The symbols move the points like this.
dek π muz
dek ξ nes
dek σ sir
dek θ vut
dek δ fod
dek χ mev
nes π fod
nes ξ vaz
nes σ dek
nes θ tik
nes δ vuv
nes χ sol
ked π vaz
ked ξ vez
ked σ bur
ked θ guv
ked δ nud
ked χ rit
pap π nar
pap ξ zup
pap σ tam
pap θ teg
pap δ vup
pap χ vaz
pem π sol
pem ξ rit
pem σ bel
pem θ muk
pem δ lom
pem χ loz
lar π guv
lar ξ kat
lar σ rit
lar θ gel
lar δ nez
lar χ goz
muk π bel
muk ξ pib
muk σ ded
muk θ loz
muk δ pem
muk χ nar
duk π zut
duk ξ nar
duk σ luk
duk θ vas
duk δ nus
duk χ fod
goz π pib
goz ξ tuf
goz σ mis
goz θ toz
goz δ gel
goz χ zup
geb π raz
geb ξ nek
geb σ kez
geb θ bet
geb δ kig
geb χ zal
bet π kez
bet ξ dib
bet σ rak
bet θ zal
bet δ geb
bet χ dev
rak π kiz
rak ξ bet
rak σ biz
rak θ fam
rak δ kez
rak χ fer
guv π bur
guv ξ nez
guv σ lom
guv θ rit
guv δ ked
guv χ pib
vaz π vuv
vaz ξ nud
vaz σ nes
vaz θ bur
vaz δ teg
vaz χ lom
vuv π vas
vuv ξ teg
vuv σ fod
vuv θ nes
vuv δ tam
vuv χ tik
kat π nez
kat ξ fer
kat σ lar
kat θ por
kat δ vod
kat χ tuf
tam π duk
tam ξ pap
tam σ vas
tam θ vuv
tam δ nar
tam χ nes
vas π luk
vas ξ tam
vas σ sak
vas θ fod
vas δ duk
vas χ dek
luk π zal
luk ξ duk
luk σ dev
luk θ sak
luk δ zut
luk χ muz
zup π vup
zup ξ riz
zup σ pap
zup θ dip
zup δ toz
zup χ nud
toz π mis
toz ξ peb
toz σ vup
toz θ zup
toz δ goz
toz χ dip
fod π sak
fod ξ vuv
fod σ muz
fod θ dek
fod δ vas
fod χ vut
gel π rit
gel ξ por
gel σ pib
gel θ goz
gel δ lar
gel χ toz
ded π nek
ded ξ muk
ded σ dib
ded θ nus
ded δ bel
ded χ duk
por π lar
por ξ gad
por σ gel
por θ tuf
por δ kat
por χ peb
gar π zup
gar ξ puv
gar σ dip
gar θ let
gar δ riz
gar χ vez
zut π bet
zut ξ nus
zut σ zal
zut θ luk
zut δ dib
zut χ sak
gad π kat
gad ξ dos
gad σ por
gad θ vop
gad δ fer
gad χ rul
kiz π gar
kiz ξ kez
kiz σ let
kiz θ biz
kiz δ puv
kiz χ vod
biz π let
biz ξ rak
biz σ vez
biz θ vod
biz δ kiz
biz χ kat
nez π ked
nez ξ vod
nez σ guv
nez θ lar
nez δ vez
nez χ gel
tuf π gel
tuf ξ vop
tuf σ goz
tuf θ peb
tuf δ por
tuf χ riz
bel π mev
bel ξ pem
bel σ nek
bel θ ded
bel δ sol
bel χ nus
dib π geb
dib ξ ded
dib σ bet
dib θ zut
dib δ nek
dib χ luk
rul π tuf
rul ξ fub
rul σ peb
rul θ rar
rul δ vop
rul χ puv
mov π fub
mov ξ vut
mov σ rif
mov θ kig
mov δ sir
mov χ geb
fam π biz
fam ξ zal
fam σ vod
fam θ fer
fam δ rak
fam χ gad
vod π vez
vod ξ fam
vod σ nez
vod θ kat
vod δ biz
vod χ por
fer π vod
fer ξ dev
fer σ kat
fer θ gad
fer δ fam
fer χ vop
tik π dek
tik ξ bur
tik σ vut
tik θ sol
tik δ nes
tik χ bel
kig π rif
kig ξ mev
kig σ raz
kig θ geb
kig δ mov
kig χ bet
vav π gad
vav ξ muz
vav σ vop
vav θ fub
vav δ dos
vav χ rif
rif π rul
rif ξ mov
rif σ rar
rif θ raz
rif δ fub
rif χ kez
teg π tam
teg ξ dip
teg σ vuv
teg θ vaz
teg δ pap
teg χ bur
sak π dev
sak ξ vas
sak σ dos
sak θ muz
sak δ luk
sak χ sir
muz π dos
muz ξ fod
muz σ vav
muz θ sir
muz δ sak
muz χ mov
dip π pap
dip ξ gar
dip σ teg
dip θ nud
dip δ zup
dip χ ked
rar π peb
rar ξ rif
rar σ riz
rar θ puv
rar δ rul
rar χ kiz
fub π vop
fub ξ sir
fub σ rul
fub θ rif
fub δ vav
fub χ raz
pib π pem
pib ξ gel
pib σ muk
pib θ mis
pib δ rit
pib χ vup
lom π tik
lom ξ guv
lom σ sol
lom θ pem
lom δ bur
lom χ muk
zal π rak
zal ξ zut
zal σ fam
zal θ dev
zal δ bet
zal χ dos
raz π rar
raz ξ kig
raz σ puv
raz θ kez
raz δ rif
raz χ rak
nud π teg
nud ξ let
nud σ vaz
nud θ ked
nud δ dip
nud χ guv
peb π goz
peb ξ rul
peb σ toz
peb θ riz
peb δ tuf
peb χ gar
bur π nes
bur ξ ked
bur σ tik
bur θ lom
bur δ vaz
bur χ pem
sol π vut
sol ξ lom
sol σ mev
sol θ bel
sol δ tik
sol χ ded
mis π muk
mis ξ goz
mis σ loz
mis θ vup
mis δ pib
mis χ pap
nar π nus
nar ξ vup
nar σ duk
nar θ tam
nar δ loz
nar χ vuv
let π dip
let ξ kiz
let σ nud
let θ vez
let δ gar
let χ nez
riz π toz
riz ξ rar
riz σ zup
riz θ gar
riz δ peb
riz χ let
nus π dib
nus ξ loz
nus σ zut
nus θ duk
nus δ ded
nus χ vas
dev π fam
dev ξ luk
dev σ fer
dev θ dos
dev δ zal
dev χ vav
nek π kig
nek ξ bel
nek σ geb
nek θ dib
nek δ mev
nek χ zut
dos π fer
dos ξ sak
dos σ gad
dos θ vav
dos δ dev
dos χ fub
vut π sir
vut ξ tik
vut σ mov
vut θ mev
vut δ dek
vut χ nek
loz π ded
loz ξ mis
loz σ nus
loz θ nar
loz δ muk
loz χ tam
mev π mov
mev ξ sol
mev σ kig
mev θ nek
mev δ vut
mev χ dib
sir π vav
sir ξ dek
sir σ fub
sir θ mov
sir δ muz
sir χ kig
kez π puv
kez ξ geb
kez σ kiz
kez θ rak
kez δ raz
kez χ fam
vez π nud
vez ξ biz
vez σ ked
vez θ nez
vez δ let
vez χ lar
rit π lom
rit ξ lar
rit σ pem
rit θ pib
rit δ guv
rit χ mis
vop π por
vop ξ vav
vop σ tuf
vop θ rul
vop δ gad
vop χ rar
puv π riz
puv ξ raz
puv σ gar
puv θ kiz
puv δ rar
puv χ biz
vup π loz
vup ξ toz
vup σ nar
vup θ pap
vup δ mis
vup χ teg

Each row, then its point:
[ 1.61  0.57 -0.79  2.09  0.45 -0.74  0.17 -1.15 -0.46  1.55  1.34 -0.27  1.96 -2.07 -0.44  0.36  0.31 -1.00  1.52  0.32  0.70  1.56  1.78 -0.72 -0.53  0.35  1.33  0.82 -2.84  0.70 -0.77 -1.57 -1.02  1.24  1.76 -0.21 -0.97  0.33 -1.35 -0.60  0.70 -0.37 -0.87  1.37  0.47  0.44  2.04  0.40  0.56 -0.74 -1.47  0.66  1.28 -0.37  0.64  1.36  3.61 -0.84  1.73  0.08 -2.03 -0.21 -0.22  1.39  1.26  0.36 -0.37 -2.69 -0.89 -0.10  0.84 -0.02 -0.84  0.17  0.84 -0.48 -0.40  0.36 -1.05  1.60  1.63  1.38 -1.97 -0.67  0.60 -1.76  1.69 -0.17 -1.72  0.05]: nar
[ 2.04  0.80 -2.64  0.98  0.72  0.94  0.89 -0.48  1.39 -2.22  1.17 -0.82 -0.13 -1.10 -3.17  0.65  1.84  0.68  1.18 -0.04  1.73 -0.17  2.44 -1.41  0.13 -1.49 -0.02  0.00 -2.05  2.44 -1.74 -2.25 -0.58  0.47  1.79  1.11  0.67  1.00 -0.59  1.84 -1.14  0.92  0.24  1.59 -1.00  1.26  1.22  1.37  1.32 -1.22 -1.10  0.60  0.75 -1.36  0.93  1.22  0.07  0.75  0.09  0.09 -0.48  2.17  0.66  1.16  0.05 -0.13  1.26 -0.96 -0.77  1.23  1.02  0.00 -0.05 -0.49 -1.64 -0.39  1.20  1.67  0.06 -0.95 -2.03  0.00  1.09 -0.76 -0.20 -0.82  2.75  0.06  0.27  2.12]: vas
[ 1.96 -1.83  0.07  0.25  1.32 -0.44 -0.18 -1.67  1.41 -1.40  1.01 -0.60  2.32 -0.43 -2.08  0.01  0.60 -0.40 -0.33 -0.99  1.17  0.99  1.35 -0.43 -3.17 -0.03  1.06 -0.35 -0.39  0.98 -0.57 -0.32  0.51  0.34  2.53  0.05 -0.41 -0.99 -1.95  0.56 -0.71 -0.90 -0.85 -0.47 -0.94  0.08  0.14  1.92  1.33 -2.37 -1.56  0.74  1.15 -1.22 -0.12  0.52  0.85  0.96  0.31  0.80 -1.34  1.75  1.13  1.52  0.74  0.10  2.28  1.38  0.10  1.53  0.57  0.44 -1.43 -0.72 -0.84 -0.55 -0.38  1.22  0.23  1.17  0.86  1.32  0.26  0.11 -0.41 -1.19  2.10 -0.36  0.85  1.99]: mev
[ 1.54 -0.04  0.08  1.87  0.48 -0.44 -0.08 -0.99 -0.16  2.04  2.53 -0.11  1.69 -1.34  0.56  0.52  0.22 -0.95  1.25 -0.19  0.15  1.16  0.42  0.00 -2.07  0.06  0.87  2.14 -1.46  2.66  0.13 -0.80  0.12  1.75  1.41 -1.07 -1.11  0.21 -1.27 -0.23  1.38 -0.72 -2.28  1.53 -0.10  0.82  1.89  1.04  0.55 -1.63 -0.56  1.45  1.38 -1.88 -0.61  1.29  3.07 -0.98  2.14  0.68 -2.01  0.16 -0.94  0.96  2.48  0.64 -0.37 -0.58  0.09 -0.04  0.54  0.75 -0.43  0.74  0.65 -1.01 -0.13  0.42 -1.58 -0.10  0.39  3.16 -1.44 -0.25  0.90 -1.58  1.42  0.76 -1.48  0.76]: nar
[ 1.28 -0.67 -1.95  0.96  0.68 -1.06  0.15 -0.88  0.19  2.03  2.52  0.34  1.07 -0.99  0.73  1.27  0.11 -1.08  1.49 -1.94  0.42  0.79  0.31 -1.21 -0.97  0.89  0.55  1.05 -2.31  0.68 -1.00 -2.25  0.03  1.19  1.44 -1.02 -0.25  0.12 -0.91 -0.25  2.28 -0.78 -1.30  2.14 -0.08 -0.90  1.79  0.87  0.59 -1.32 -2.08  0.99  0.37  0.18 -0.21  1.54  1.21  0.28  1.75 -0.83 -1.39 -0.23  0.68  0.29  2.45  0.36 -1.34 -1.22 -0.58 -0.60  0.63 -0.37  0.13 -0.60  1.26 -1.11  0.04  0.69 -1.38  0.65  0.53  2.01 -0.54 -0.41  0.89 -0.63  1.01 -0.22 -0.38  0.73]: vuv
[ 0.58  0.91 -1.26  1.58 -0.09 -0.18  0.89  0.06 -0.39  1.29  0.83  1.02  1.31 -2.65  0.18  0.47  1.50 -0.29  1.35  1.50 -0.61  0.19  1.65 -0.62 -0.47 -0.28 -1.49  1.76 -2.09  1.59 -1.16 -2.09  0.00  1.79  0.15  0.13  0.22  1.58 -0.48  0.26  0.79  0.20 -1.83  1.10  0.93  0.16  1.37  1.63  1.05 -0.98 -0.61  0.26  1.50 -2.56 -0.97  0.78  1.16 -2.10  0.14  0.04 -0.19  0.69  0.29  0.75  1.57  0.73  1.05 -2.32  0.13 -0.61 -1.28  0.40 -0.79  0.40  0.08 -1.85  0.94  2.02 -1.78 -1.41 -0.84  1.14 -2.03  0.17  0.23 -0.26  1.42  0.65 -1.08  0.72]: pem

Start, symbols taken left to right, then the point you end at.
Answer with the point's row, about right, then its name.
[-1.76 -1.11  1.42 -0.47 -0.12 -0.49 -1.32  0.97 -3.13  1.49 -2.05  1.39  1.26  2.33  3.28 -0.18 -0.10  0.39 -0.87  0.93 -1.24  0.77  0.00  1.35  0.67  0.63  0.75 -0.33  1.77 -2.32  1.80  2.36 -0.40  0.57 -1.44 -1.71 -0.83 -0.87 -0.82 -1.28  1.01 -0.67  0.26 -1.98  1.25 -0.43 -2.33 -1.31 -1.72  0.93  0.68  0.25 -0.68  1.60 -1.13 -2.48  0.04 -2.23 -0.71  0.31  0.80 -2.41 -0.59 -0.75 -0.32  0.63 -0.26  0.97  1.31 -0.01 -0.55 -0.84  0.16  0.13  1.60  0.56 -1.00 -1.94 -0.13  1.26  1.09 -1.08 -1.09 -0.26 -0.12  0.10 -2.65  0.44 -1.02 -1.72]
θ ξ => [-1.22 -0.18  1.15 -1.71 -0.87  0.45 -0.57  1.07  0.47 -1.36 -2.51  0.85 -1.46  2.48 -0.60  0.03 -0.56  1.28 -2.17  1.04 -0.69 -0.23 -0.42  0.17  1.38 -0.78 -0.59 -1.40  2.50 -0.53  0.72  2.37 -0.30 -1.13 -1.74  0.84  0.41 -0.37  1.30  0.03 -1.19  1.48  1.72 -1.72 -0.79 -1.15 -2.22 -0.58 -0.12  1.24  1.73 -1.19 -1.17  0.38  0.85 -0.85 -2.42  0.88 -1.60 -0.30  1.87 -0.59 -0.27 -0.64 -2.10  0.15  0.53  1.45  1.40  0.21  0.06 -0.57  0.99  0.12 -1.28  0.12 -0.27 -1.90  1.37 -0.74 -0.99 -1.51  1.15  0.59 -0.90  1.46 -2.14 -0.26  0.64 -0.38] vop
[-1.27  1.53  2.09 -0.42 -0.65 -0.15 -0.24  0.48 -1.71 -0.90 -2.90  1.40  0.54  1.65  1.38 -0.45  0.08  0.48 -1.34  0.93  0.09 -0.05 -0.63  0.67 -0.16 -0.03 -0.95 -1.28  1.37 -0.57  1.43  3.41 -1.22 -0.50 -2.06 -0.06  0.16  1.54  0.23 -1.56  0.43 -0.87  0.51 -2.86  0.45  0.16 -3.48 -1.48  0.14  0.79  1.43  0.75 -0.21  0.43 -0.50 -2.55  0.15 -1.86 -1.19 -0.01  1.30  1.06  0.70  0.64 -1.48  1.25  1.24  2.31  1.17  1.21 -1.28  0.19  0.03  0.84  0.43 -0.77 -1.46 -1.61 -0.87 -0.81 -0.96 -1.89 -1.27  0.59 -0.98  0.13 -1.02  0.83  0.02 -1.94]
θ δ π π => [ 0.13  1.65  1.34  1.19 -0.64 -1.43 -0.93 -0.41 -1.89  3.85 -0.81  2.09  1.35 -0.84  3.01 -0.26 -0.32  0.07  1.08  1.85 -0.97  0.08 -0.61  1.40  0.54 -0.14  1.06  0.79 -0.32  0.24 -0.18  0.38 -0.15  0.88 -0.61 -1.15  0.26  1.76  0.01 -1.48  2.50 -0.26 -0.79 -1.57  0.94  0.86 -0.95 -0.66  0.00 -0.23  1.31  1.20 -0.51  0.52 -1.89 -1.01  2.50 -3.67  0.58  1.43  0.00 -0.80 -1.51  1.04  0.68  1.86 -0.14 -1.76  1.01 -1.22 -1.61  0.21 -0.83  0.96  1.69 -1.04  1.09 -0.70 -1.99  0.37  0.14  0.99 -2.21 -1.79  1.32 -0.24 -1.46  0.58 -1.77 -1.49] dip
[-1.70 -0.26  2.95 -1.21 -0.06 -0.75 -1.21  0.46 -2.08  1.48 -1.62  1.47  1.00  1.94  2.79 -0.56 -0.57 -0.02 -1.77  0.27 -0.05  0.10 -0.25  1.93 -0.33  0.80 -0.63 -0.08  2.30 -1.25  2.64  1.91 -0.95 -0.14 -1.19 -1.27 -0.20  0.89 -0.52 -0.98  1.12 -0.83  0.26 -1.73  1.50  0.35 -1.92 -0.90 -1.88  0.45  1.30  0.22 -0.48  1.94 -0.63 -2.01  1.88 -0.96 -0.75 -0.26  0.25 -1.40 -0.43 -1.08 -0.26  2.10 -1.22  1.11  1.26  0.65 -1.69 -0.35  0.45  0.15  1.67  0.23 -0.33 -1.60 -0.60  1.33  1.46 -0.75  0.22 -0.34  0.28 -0.71 -1.56  1.42 -0.04 -2.20]
χ π δ => [-1.56  1.94  0.24  1.40 -1.14 -0.69 -0.78  1.64 -1.27  0.40 -0.53  1.40  0.12 -0.20  1.27 -0.36  0.89  1.40 -0.24  3.17 -1.26 -1.38  0.13  0.54  2.20 -0.36 -1.72  0.88  1.07 -0.34 -0.34  0.81 -0.14 -0.51 -2.80  0.42  0.17  1.67  0.97 -0.92  0.15  1.49 -0.37 -0.67  0.50 -1.14 -0.87  0.13 -1.39  0.98  2.27  0.83 -0.24 -0.57 -0.65 -1.59  0.31 -1.85 -0.40  0.80  1.90 -0.93 -1.09 -0.61 -0.71 -0.57  0.99 -2.70  0.95 -0.61 -1.70 -0.72 -0.34 -0.03 -0.19 -0.86  2.54 -0.56 -0.58 -0.15 -2.63 -1.32 -0.58 -0.59  0.96  0.32 -1.72  1.20 -2.13 -0.97] gel
[ 0.60  2.29 -1.68  1.97 -0.68 -0.86  0.42  0.25 -0.74  0.50  1.05  1.10  0.51 -2.31  0.46  0.77  1.23 -0.36  1.54  1.35 -0.56 -0.63  0.83 -1.18  0.85 -1.03 -2.18  0.95 -1.88  2.73 -1.05 -1.49  1.35  0.55 -0.25  0.50  0.02  1.52 -0.42  0.03  0.31  0.43 -1.66  2.17 -0.26  0.53  2.01  0.35  0.63 -1.55 -0.23  1.78  1.41 -2.61 -1.21 -0.24  3.05 -2.63  0.30 -0.42 -0.62  0.01  0.21  0.61  1.05  0.92  2.29 -2.74 -0.53 -1.15 -0.57  0.64 -1.49  0.29 -0.07 -1.36  1.94  1.80 -1.83 -1.36 -1.22  0.13 -0.96 -1.12  1.30 -0.39  1.26  0.37 -2.15  0.42]
χ => [ 1.76  0.81 -1.05  2.70  0.57 -0.89  0.76 -0.74  0.13  1.11  1.81  1.27  1.42 -2.30  0.79 -0.40  1.04 -0.58  1.24 -0.46 -0.25  0.72  2.09 -0.84 -0.88 -0.35 -0.31  1.30 -1.37  1.86 -0.45 -1.06  0.64  1.88  0.30 -0.36 -0.85  1.19 -0.49 -0.32  1.56 -0.40 -1.53  1.16 -0.46  0.26  1.80  1.34  0.52 -1.39 -0.01  1.47  1.79 -2.23 -1.86  0.95  2.57 -2.43  0.75  0.53 -1.32  1.55 -0.35  0.60  1.34  1.40  0.39 -2.60 -1.19 -0.54 -0.38 -0.44 -1.76  0.64  0.33 -2.12 -0.24  1.05 -1.61 -0.33 -0.47  1.13 -1.42  0.09  0.70 -1.16  0.85  0.88 -1.45  0.26] muk
[-2.26 -0.53  3.02 -0.19 -0.29 -0.58 -0.70  0.35 -1.40  1.24 -2.56  1.78  0.83  1.27  3.12 -1.75 -0.62  0.07 -1.30  0.60 -0.56 -0.21 -0.63  1.32  0.40  0.51  0.28 -0.84  2.15 -1.74  1.12  2.92 -0.62  0.05 -0.63 -1.12 -0.63 -0.02 -0.48 -1.05  0.65 -0.47 -0.03 -1.58  1.61  0.83 -2.49 -1.29 -2.60  0.75  0.67 -0.27 -0.95  1.14 -1.73 -1.85  0.40 -0.90 -0.48  0.49 -0.28 -0.91 -0.08 -0.38 -0.53 -0.01 -1.94  1.31  0.71  0.78 -1.36 -0.13 -0.11  0.34  1.18 -0.27 -1.11 -0.78  0.12  0.75  2.02 -0.94 -1.13 -0.24  0.61 -1.09 -1.23 -0.01  0.14 -2.44]
π χ => [-1.62  1.80 -0.27  1.24 -0.92 -0.43  0.05  1.06 -1.08  1.21 -1.54  2.35  0.26 -0.43  2.06 -1.06  1.08  1.68 -0.06  3.56 -2.57 -1.31  0.55  0.07  2.23 -0.31 -2.09  1.22 -0.05 -0.55 -1.54  0.60  0.81  0.16 -2.80  0.03  1.12  1.20  0.61 -0.91  0.41  0.94  0.13 -0.92  0.21  0.65 -0.20 -0.71 -0.94 -0.01  1.60  0.64  1.40 -1.76 -0.90 -1.79 -0.09 -3.06 -0.90  0.33  2.17 -0.38 -1.49 -0.37 -0.12  0.71  0.69 -1.18  0.26 -0.84 -0.91 -1.17 -0.87  0.97  0.42  0.00  2.92 -0.19 -1.25 -0.52 -1.61 -1.42 -0.83  0.01  0.79  0.14 -1.31 -0.46 -2.55 -0.76] goz
[-1.27 -0.28  2.81 -1.15  0.06 -0.61 -0.58  0.84 -1.86  0.79 -2.38  1.11  1.46  0.30  1.49 -1.17 -0.67 -0.11 -1.51  0.55 -0.31  1.53 -0.31  1.64  0.57 -0.07  0.59 -0.33  1.69 -1.36  1.15  1.93 -0.35  0.01 -0.61 -1.49 -1.03  0.61 -1.22 -1.29  0.58 -0.27  0.03 -2.36  0.63  0.57 -2.93 -1.31 -0.86  0.11  1.11 -0.52 -0.25  1.00 -0.49 -1.66 -0.03 -1.29 -0.59  0.41  0.73 -0.01 -0.35 -0.14 -0.98  0.48 -0.46  1.68  1.54  0.82 -1.45 -0.37  0.38  0.38  2.13  0.20 -0.70 -0.86 -0.88  1.59  0.38 -0.87 -1.55 -0.01  0.04  0.45 -2.18  1.49  0.24 -0.59]
π χ π π => [ 1.03  2.12 -1.69  1.83 -0.03  0.11  0.56  0.59  0.46  0.82  0.82  0.06  1.16 -1.13  0.83  0.18  1.32  0.70  1.15  1.29 -0.80 -0.54  1.25 -1.13  1.45 -1.39 -1.65  1.99 -3.03  1.88 -1.27 -1.16  1.19  1.10 -0.48  1.16 -0.21  1.44  0.74 -0.57  1.12  0.08 -1.61  1.41 -0.59  0.35  1.50 -0.01  1.93 -0.66  0.49  0.58  1.85 -1.72 -0.47  0.73  2.50 -2.50  0.05  0.76 -0.66  1.55 -0.22  0.57  0.47  0.99  1.20 -2.18  0.00 -0.15 -0.12 -0.54 -1.15  0.66  0.40 -1.06  2.38  1.28 -1.47 -0.64 -0.98  0.90 -0.86 -1.19  1.42  0.13  1.02 -0.31 -1.27  1.06] lom
[ 0.42 -1.22  0.17 -0.90  0.42  0.51  0.63  0.55  2.18 -2.67  0.91 -2.54 -2.04  1.49 -2.64 -0.35 -0.93  0.63 -0.17 -1.07  0.26 -0.66 -0.03 -1.31 -1.22  0.24  1.97 -2.13  0.86 -0.23  0.96 -0.33  0.22 -1.30  0.03  0.26  0.40 -0.83  0.32  1.50 -0.91  0.21  0.81  0.70 -2.51 -0.21  0.58  0.73  0.53  0.77 -0.99 -1.71 -0.88 -0.86  1.63  0.97 -2.19  3.20 -0.07 -0.30  0.27  1.50  1.03  0.57 -0.73 -1.36 -0.11  1.02 -0.84  0.36  1.42  1.17  1.43 -0.82 -1.08  0.87  0.00  0.17  1.40  0.38  0.34  0.00  1.60  0.88 -1.61  0.96  1.25 -0.53  2.08  1.31]
δ χ χ => [ 1.44 -0.05 -0.28 -0.30  0.99  0.25  0.13  0.76  0.72 -3.62 -1.46 -0.60 -0.80  1.42 -2.21  0.10 -0.20  1.75 -1.45 -0.23  0.52 -0.93  0.33 -0.26 -1.19 -1.24 -0.15 -1.74  1.42  0.84  0.38  0.63 -0.70 -1.57  0.66 -0.15  0.67  0.81 -0.58  1.49 -2.20  0.78  0.82 -0.68 -2.52  0.11 -1.65  1.45  1.45 -0.80  0.65 -1.34  0.08 -1.26  1.48 -0.06 -1.60  1.72 -1.50 -0.68  0.78  1.96  1.80  1.12 -1.21  0.32  1.43  2.78 -0.70  0.40  0.70  0.17  0.04 -0.98 -1.95  0.29  0.35  0.38  1.46 -1.09 -1.11 -0.29  2.26  1.33 -1.52  1.29  0.88 -1.27  1.97  0.70] bet
[-1.87  1.41 -0.15 -0.11 -1.36 -0.40 -0.39  1.43 -1.02  0.67 -1.38  1.44 -1.51 -0.39  2.66 -0.05 -0.47  0.78  0.31  2.36 -1.26 -0.98 -0.89  0.65  2.38  0.11 -1.77  1.65  0.79  1.00 -0.55  0.92 -0.18 -0.15 -3.00  0.43  0.14  0.68  1.50 -1.10 -1.27  1.37 -0.60  0.84  1.08 -0.88 -0.42 -1.32 -1.94  1.19  0.81 -0.31 -0.18 -0.45 -1.19  0.01 -0.06 -1.32 -0.51 -0.29  1.52 -1.64 -0.38 -1.64  0.41  0.93 -0.47 -1.22  2.22 -1.85 -1.81 -0.12  0.49  0.48 -0.82  0.25  1.21 -0.20  0.88 -0.75 -0.70 -0.56 -0.29 -0.14  0.79  1.28 -1.66 -1.00 -1.53 -0.86]
π => [-0.91 -0.04  0.22  0.90 -1.48 -1.50  0.44  0.07 -0.84  3.20  0.90  1.61  0.68 -1.55  3.08  0.32  0.72 -0.17  0.52  0.47 -1.11  1.14 -0.33  1.15  0.08  1.07  0.27  1.80 -1.16  0.16  0.75  0.66 -0.33  1.75  0.15 -0.87 -1.10  0.32 -0.35 -1.44  2.51 -1.23 -1.00  0.67  2.20  0.00  1.93 -0.63 -0.24  0.64  0.91  1.17  0.05  1.33 -1.07 -0.04  1.87 -2.09  0.48 -0.19 -0.42 -0.83 -1.29 -0.66  0.73  1.00 -1.87 -1.91  0.34 -0.86 -0.33 -0.26 -0.51  0.89  1.78 -0.72  0.90 -0.86 -2.15 -0.12  1.37  0.60 -1.86 -1.29  2.23 -1.00 -1.37  0.63 -0.97 -0.88] ked
[-1.92  0.83  0.81 -1.08 -1.48 -0.40  0.46  1.09 -1.10  0.57 -0.86  2.14 -1.94  0.87  1.20  0.84 -0.73  0.79  0.66  1.53 -1.55 -1.97 -1.34  1.06  3.08 -0.43 -0.42  1.85  1.21 -0.88 -0.05  0.56 -0.28 -0.41 -2.54  0.60  0.82 -0.07  1.21 -1.12  0.94  0.98  0.10  0.77  1.32 -1.07 -0.27 -0.80 -2.14  1.82  0.64 -1.07 -1.42  0.54 -1.27 -1.79 -0.44 -1.01 -0.91  0.57  2.31 -1.68 -1.47 -1.70 -0.77  0.47 -0.22 -2.45  1.02 -1.08 -1.13 -0.35  0.61  0.48 -0.49  1.34  0.80 -0.19 -0.16 -0.15 -0.19 -0.76  0.18 -0.79  1.24  1.04 -2.15 -0.88 -1.17 -1.44]
σ ξ χ => [-2.04  1.69 -0.75 -0.52 -1.07 -0.38 -0.50  1.74 -0.54  1.30 -1.86  1.01 -0.70 -0.92  1.24 -0.29 -0.95  1.34  0.83  2.75 -2.07 -0.92 -0.87  0.30  2.56 -0.74 -1.59  1.08  0.08 -0.55 -0.63 -0.25 -0.14 -0.75 -2.41  0.64  0.40  1.70  0.36 -0.77  0.33  1.25 -0.28 -0.55  0.61 -1.40 -1.00 -0.50 -0.66  1.54  1.77 -0.10 -0.56 -0.76  0.19 -0.86  0.17 -1.87 -0.80  0.82  1.22 -0.45 -0.95 -0.93 -0.52  1.41 -0.18 -2.09  1.01 -1.74 -1.25  0.44  0.29  0.74 -1.41  0.06  2.78 -0.27 -0.35 -1.26 -1.81 -0.73 -0.07 -0.24  1.08  0.50 -1.04 -0.23 -2.21  0.32] lar
[ 2.28 -0.52 -3.51  0.27 -0.78  0.75  0.71 -0.89  2.18  0.02  3.05 -0.59  0.46 -1.36 -0.42  0.58  0.37 -1.90  1.62 -1.64  0.92 -0.44  0.00 -0.58 -0.83  1.78  0.00  0.12 -1.66  0.95 -1.34 -3.75  0.74 -0.40  0.79  0.01  0.50 -0.72  0.07  0.50  0.68  0.31 -0.26  2.94 -0.26 -0.46  3.64  0.78  1.60 -1.00 -2.02 -1.22  0.04 -0.37  0.02  1.25 -0.49  1.79  0.63 -0.74 -1.68 -0.59  0.27 -0.61  2.29 -0.85 -1.51 -2.26 -1.81 -0.61  1.67  0.39  0.40 -0.81 -0.97 -0.03 -1.40  0.75  0.81 -0.13  0.68  0.86  0.50 -0.05  0.11 -1.18 -0.02 -0.17 -0.24  0.68]
δ => [ 1.67 -1.02 -2.93 -0.54  0.33  0.87  0.36 -1.42  2.09  1.54  2.58 -1.05  0.42 -1.11 -1.08  1.95  1.60 -1.00  1.77 -2.67  0.57  1.32  0.04 -0.89 -0.78  0.75  1.23  1.87 -1.47  0.69 -1.03 -3.28 -0.96  1.25  1.58  0.60 -0.10 -0.38  0.78 -0.03  0.50 -0.88 -0.80  2.53 -0.58 -1.00  2.30  0.63  0.52 -1.34 -1.31 -0.41  0.60 -0.14 -0.82  1.57  0.75  1.36  2.55  0.05 -1.93 -0.64 -0.45 -0.20  1.71 -0.24 -1.63 -1.79 -1.17 -0.82  1.10  0.41  0.11  0.07  0.02  0.46 -0.48 -0.54  0.25 -0.05  1.12  2.30  0.27 -1.66  0.33 -0.81  1.04 -0.87  0.59  1.68] tik
